Below is a small trained network, with its code and all its weights. Each question gives an input and a class and asks what happens when units are switched off, that is, made to give their printed mean instead of their output.

import numpy as np


def w(rows, s, z=0):
    codes = np.array(rows[::2]) - 128.0
    scale = np.full(codes.shape[1], s)
    scale[-1] = z or s
    return codes * scale


def f(y):
    return np.maximum(y, 0)


def log_softmax(a):
    a = a - a.max(-1, keepdims=True)
    return a - np.log(np.exp(a).sum(-1, keepdims=True))


def net(x, mask):
    res = np.array(x, float).reshape(1, 4) / 4 @ E
    y = f(res @ A[0][:, :-1].T + A[0][:, -1])
    res = res + np.where(mask, y, B[0][:, -1]) @ B[0][:, :-1]
    return log_softmax(res[-1] @ U[:, :-1].T + U[:, -1])


A, B = {}, {}
E = w([
[192,179,116,106,47,150,26],'x0',
[96,204,118,110,202,210,131],'x1',
[111,213,92,188,130,45,148],'x2',
[184,130,251,213,191,75,76],'x3',
],0.011)
A[0] = w([
[127,235,152,167,132,32,139,40],'n0',
[134,218,190,140,211,207,124,150],'n1',
[120,71,103,144,95,98,163,177],'n2',
[161,131,244,157,172,72,69,94],'n3',
[146,31,195,122,162,197,118,56],'n4',
[139,91,224,104,101,205,80,135],'n5',
[159,62,195,145,67,39,119,88],'n6',
[92,64,188,139,246,90,221,63],'n7',
[174,213,196,120,90,142,19,67],'n8',
[154,151,207,163,151,124,93,3],'n9',
],0.013,0.0057)
B[0] = w([
[111,152,47,217,191,31,178,213],'n0',
[39,139,195,115,196,158,17,226],'n1',
[42,224,153,147,151,178,73,186],'n2',
[114,219,126,6,72,161,188,253],'n3',
[114,154,43,172,183,32,164,198],'n4',
[105,197,99,218,144,65,172,218],'n5',
[82,95,180,127,222,177,18,222],'n6',
[219,82,130,195,29,152,79,241],'n7',
[204,51,148,217,59,146,88,231],'n8',
[48,79,41,68,110,190,190,193],'n9',
],0.014,0.017)
U = w([
[143,78,119,197,18,140,89,115],'0',
[96,128,69,169,185,10,159,124],'1',
[76,117,183,110,205,151,53,97],'2',
[63,136,54,56,43,194,191,171],'3',
[131,161,193,138,132,103,102,248],'4',
[165,104,187,32,183,63,206,97],'5',
[188,60,194,95,113,83,187,98],'6',
[137,56,144,59,181,49,180,88],'7',
],0.011)

Each question gives the input, the list of numbers given to net, and the class t.
The units are the neurons (one row each of A and B). Each row of codes is followed by its name. A weight is (code - 128) times the scale printed after its matrix; where a second scale follows, it is the last column's (A, B and U).
mask holds one flag per neuron, in row order. A switched-off neuron (its flag False) gives its mean, the last column of its row in B, instead of its output. The means were averaged over made-up inputs and are rounded, as every weight is.
A unit's drop is (log p(t) with every unit on - log p(t) with that unit switched off) / (log p(t) with every unit on - log p(t) with every unit switched off).
The circuit of an input: a set's keep is (log p(t) with only the set's units on - log p(t) with every unit switched off) / (log p(t) with every unit on - log p(t) with every unit switched off). Starting from all 10 units, units are removed one at a time, each time the one whose removal leaves the highest keep (on an exact tie, the one counted first), for as long as the keep stays at least 0.8.
units of the circuit, in order: the units of the circuit, biggest drop first
unit that matters most: the unit with the biggest drop
top k neurons: the k neurons with the biggest drops, biggest first
drop of u: that unit's drop, to one decimal
input [-5,6,-4,8], class 3: top 3 neurons -> (n3 n9 n6)
input [8,6,7,2], class 0: top 3 neurons -> (n8 n4 n5)
input [5,-4,6,-4], class 1: top 2 neurons -> (n7 n3)
input [-6,-3,2,-6], class 0: top 2 neurons -> (n3 n9)
input [0,1,-4,4], class 1: top 2 neurons -> (n4 n5)
input [6,-8,-5,4], class 2: unit that matters most -> n6
input [-4,-7,-7,4], class 1: top 2 neurons -> (n4 n5)
input [6,-4,-6,8], class 3: top 4 neurons -> (n3 n9 n7 n0)
input [-2,-4,-2,-4], class 2: top 2 neurons -> (n3 n9)
input [-8,-2,3,-6], class 0: top 2 neurons -> (n7 n3)
input [7,-7,4,8], class 3: top 4 neurons -> (n3 n9 n7 n1)
input [-3,-1,-8,7], class 1: top 2 neurons -> (n4 n5)
input [5,-7,-3,0], class 2: drop of n7 -> 0.6
input [8,5,-5,7], class 0: units of the circuit, in order -> (n8)
input [1,4,-7,-7], class 1: drop of n9 -> 0.2
input [4,-3,6,4], class 1: drop of n0 -> 9.7
